Below are the code and all the weights of a small trained network. Each question names an input and a target symbol and asks about switching units off, where a switched-off unit gives its printed mean instead of its output.

import numpy as np


def w(rows, s, z=0):
    codes = np.array(rows[::2]) - 128.0
    scale = np.full(codes.shape[1], s)
    scale[-1] = z or s
    return codes * scale


def f(y):
    return np.maximum(y, 0)


def softmax(a):
    e = np.exp(a - a.max(-1, keepdims=True))
    return e / e.sum(-1, keepdims=True)


def log_softmax(a):
    a = a - a.max(-1, keepdims=True)
    return a - np.log(np.exp(a).sum(-1, keepdims=True))


def net(x, mask):
    ids = ['ΔΠΦΨβζθμξω'.index(c) for c in x.split()]
    T = len(ids)
    res = E[ids] + P[:T]
    r = res
    for j in range(2):
        rows = slice(2 * j, 2 * j + 2)
        q, k, v = (r @ M[0][rows].T for M in (Q, K, V))
        z = softmax(np.where(np.tri(T) > 0, q @ k.T / 2**0.5, -1e9)) @ v
        o = O[0][rows]
        res = res + np.where(mask[j], z, o[:, -1]) @ o[:, :-1]
    y = f(res @ A[0][:, :-1].T + A[0][:, -1])
    res = res + np.where(mask[2:18], y, B[0][:, -1]) @ B[0][:, :-1]
    return log_softmax(res[-1] @ U[:, :-1].T + U[:, -1])


Q, K, V, O, A, B = {}, {}, {}, {}, {}, {}
E = w([
[182,251,149,148],'Δ',
[66,89,125,167],'Π',
[54,110,111,65],'Φ',
[155,45,104,151],'Ψ',
[53,103,175,157],'β',
[91,160,148,100],'ζ',
[101,172,177,174],'θ',
[118,191,106,202],'μ',
[196,142,131,167],'ξ',
[120,164,63,41],'ω',
],0.026)
P = w([
[4,230,82,121],'0',
[131,98,141,116],'1',
[135,101,136,114],'2',
[141,108,137,111],'3',
[142,130,122,123],'4',
[144,120,135,115],'5',
[142,122,127,111],'6',
[145,134,124,116],'7',
[144,131,125,117],'8',
[143,135,127,112],'9',
[141,139,130,113],'10',
[142,142,130,112],'11',
[140,144,128,109],'12',
[138,153,121,115],'13',
],0.013)
Q[0] = w([
[19,190,213,168],'H1',
[133,166,100,80],'H1',
[60,217,102,157],'H2',
[2,201,121,105],'H2',
],0.0086)
K[0] = w([
[129,96,226,156],'H1',
[2,154,130,153],'H1',
[75,212,120,48],'H2',
[18,216,151,102],'H2',
],0.01)
V[0] = w([
[148,97,106,1],'H1',
[83,198,130,78],'H1',
[139,73,153,211],'H2',
[40,220,199,171],'H2',
],0.0067)
O[0] = w([
[170,136,124,50,167],'H1',
[192,8,180,150,228],'H1',
[113,232,86,255,3],'H2',
[194,129,221,170,174],'H2',
],0.0075,0.0056)
A[0] = w([
[46,106,150,218,227],'N1',
[10,131,160,98,85],'N2',
[148,91,217,137,16],'N3',
[139,227,100,54,188],'N4',
[146,61,190,73,251],'N5',
[161,108,106,142,204],'N6',
[126,123,189,142,9],'N7',
[129,133,88,176,217],'N8',
[145,80,68,130,225],'N9',
[158,100,121,138,86],'N10',
[76,119,172,130,98],'N11',
[193,183,100,152,162],'N12',
[114,157,125,112,219],'N13',
[175,97,175,194,244],'N14',
[145,53,108,74,120],'N15',
[180,100,87,199,250],'N16',
],0.013,0.003)
B[0] = w([
[63,152,21,103,170],'N1',
[175,37,54,145,168],'N2',
[187,185,83,58,186],'N3',
[156,66,76,155,171],'N4',
[94,139,219,195,253],'N5',
[147,164,127,101,159],'N6',
[179,98,145,75,155],'N7',
[54,163,170,129,155],'N8',
[95,158,104,69,193],'N9',
[148,135,104,140,149],'N10',
[255,166,8,155,156],'N11',
[155,43,158,198,154],'N12',
[107,105,77,160,140],'N13',
[79,129,115,158,181],'N14',
[172,152,138,79,230],'N15',
[76,125,205,141,179],'N16',
],0.006,0.018)
U = w([
[111,125,147,177,156],'Δ',
[184,119,50,133,155],'Π',
[156,252,107,126,128],'Φ',
[172,166,115,94,65],'Ψ',
[120,39,172,141,105],'β',
[139,147,152,134,150],'ζ',
[46,170,129,80,159],'θ',
[129,98,85,164,127],'μ',
[192,160,132,171,3],'ξ',
[83,169,169,161,200],'ω',
],0.014,0.0052)

Each question gives the input, a string of symbols that net reads in full, and the target symbol t.
The units are the heads (2 rows each of Q, K, V and O) and the neurons (one row each of A and B). Each row of codes is followed by its name. A weight is (code - 128) times the scale printed after its matrix; where a second scale follows, it is the last column's (O, A, B and U).
mask holds one flag per unit, heads first, then neurons. A switched-off unit (its flag False) gives its mean, the last column of its rows in O or B, instead of its output. The means were averaged over made-up inputs and are rounded, as every weight is.
A unit's drop is (log p(t) with every unit on - log p(t) with that unit switched off) / (log p(t) with every unit on - log p(t) with every unit switched off).
The circuit of an input: a set's keep is (log p(t) with only the set's units on - log p(t) with every unit switched off) / (log p(t) with every unit on - log p(t) with every unit switched off). Starting from the 12 units with the biggest drops (on a tie, the unit counted first), units are removed one at a time, each time the one whose removal leaves the highest keep (on an exact tie, the one counted first), for as long as the keep stays at least 0.8.
units of the circuit, in order: the units of the circuit, biggest drop first
most important unit: the unit with the biggest drop
k most important neurons: the k neurons with the biggest drops, biggest first
which heads matter: for each layer, one digit per head in row order, 1 if its drop is at least 0.15 and else 0, layers parted by /
drop when u is switched off: that unit's drop, to one decimal
input Ψ Ψ β ζ Φ Π ω Δ, target Π: units of the circuit, in order : N5, N4
input Ψ Ψ β Δ Ψ θ ξ Ψ ξ Ψ ξ θ, target Φ: units of the circuit, in order : H2, N5, H1
input Ψ Δ ω Π Π Ψ θ Ψ Φ Φ, target Π: units of the circuit, in order : N2, N16
input Ψ ω ξ β Δ, target Π: which heads matter : 01
input Φ μ Ψ ξ Φ β, target Π: 3 most important neurons : N11, N2, N3
input Ψ ζ Ψ Π Δ μ ω Π, target Π: units of the circuit, in order : N5, N2, H1
input Ψ Ψ β β Δ ω Φ, target Π: which heads matter : 10
input Ψ Δ θ Φ Φ Ψ Π, target μ: which heads matter : 10
input Ψ Ψ μ, target ω: units of the circuit, in order : H2, N8, N16
input θ ω θ, target Φ: 3 most important neurons : N3, N1, N11
input ω β ω ω Ψ Π Ψ Ψ Ψ Φ Φ Φ, target β: which heads matter : 01
input ξ ω ω ξ ω Π Δ Π θ Δ ω ξ Ψ β, target Π: which heads matter : 00
input Π Ψ ξ β Ψ Ψ, target θ: which heads matter : 01
input Ψ β ω ω Ψ, target θ: 2 most important neurons : N9, N16
input ω Ψ Π Ψ ζ, target β: most important unit : H2
input θ Δ ξ, target Δ: which heads matter : 01
input Φ Ψ Φ, target β: which heads matter : 00
input Ψ Π μ, target ω: which heads matter : 01
input μ Δ Ψ Ψ ξ, target ω: drop when N2 is switched off : 0.1
input Ψ θ ω Ψ θ, target Π: drop when H1 is switched off : 0.4
input ω μ Δ Δ Π Ψ Φ Φ Π μ ξ Ψ ζ, target β: drop when N4 is switched off : 0.0
input ζ ω ω Ψ θ Δ ω Ψ μ ω ω β ω Δ, target ξ: drop when N12 is switched off : 0.2
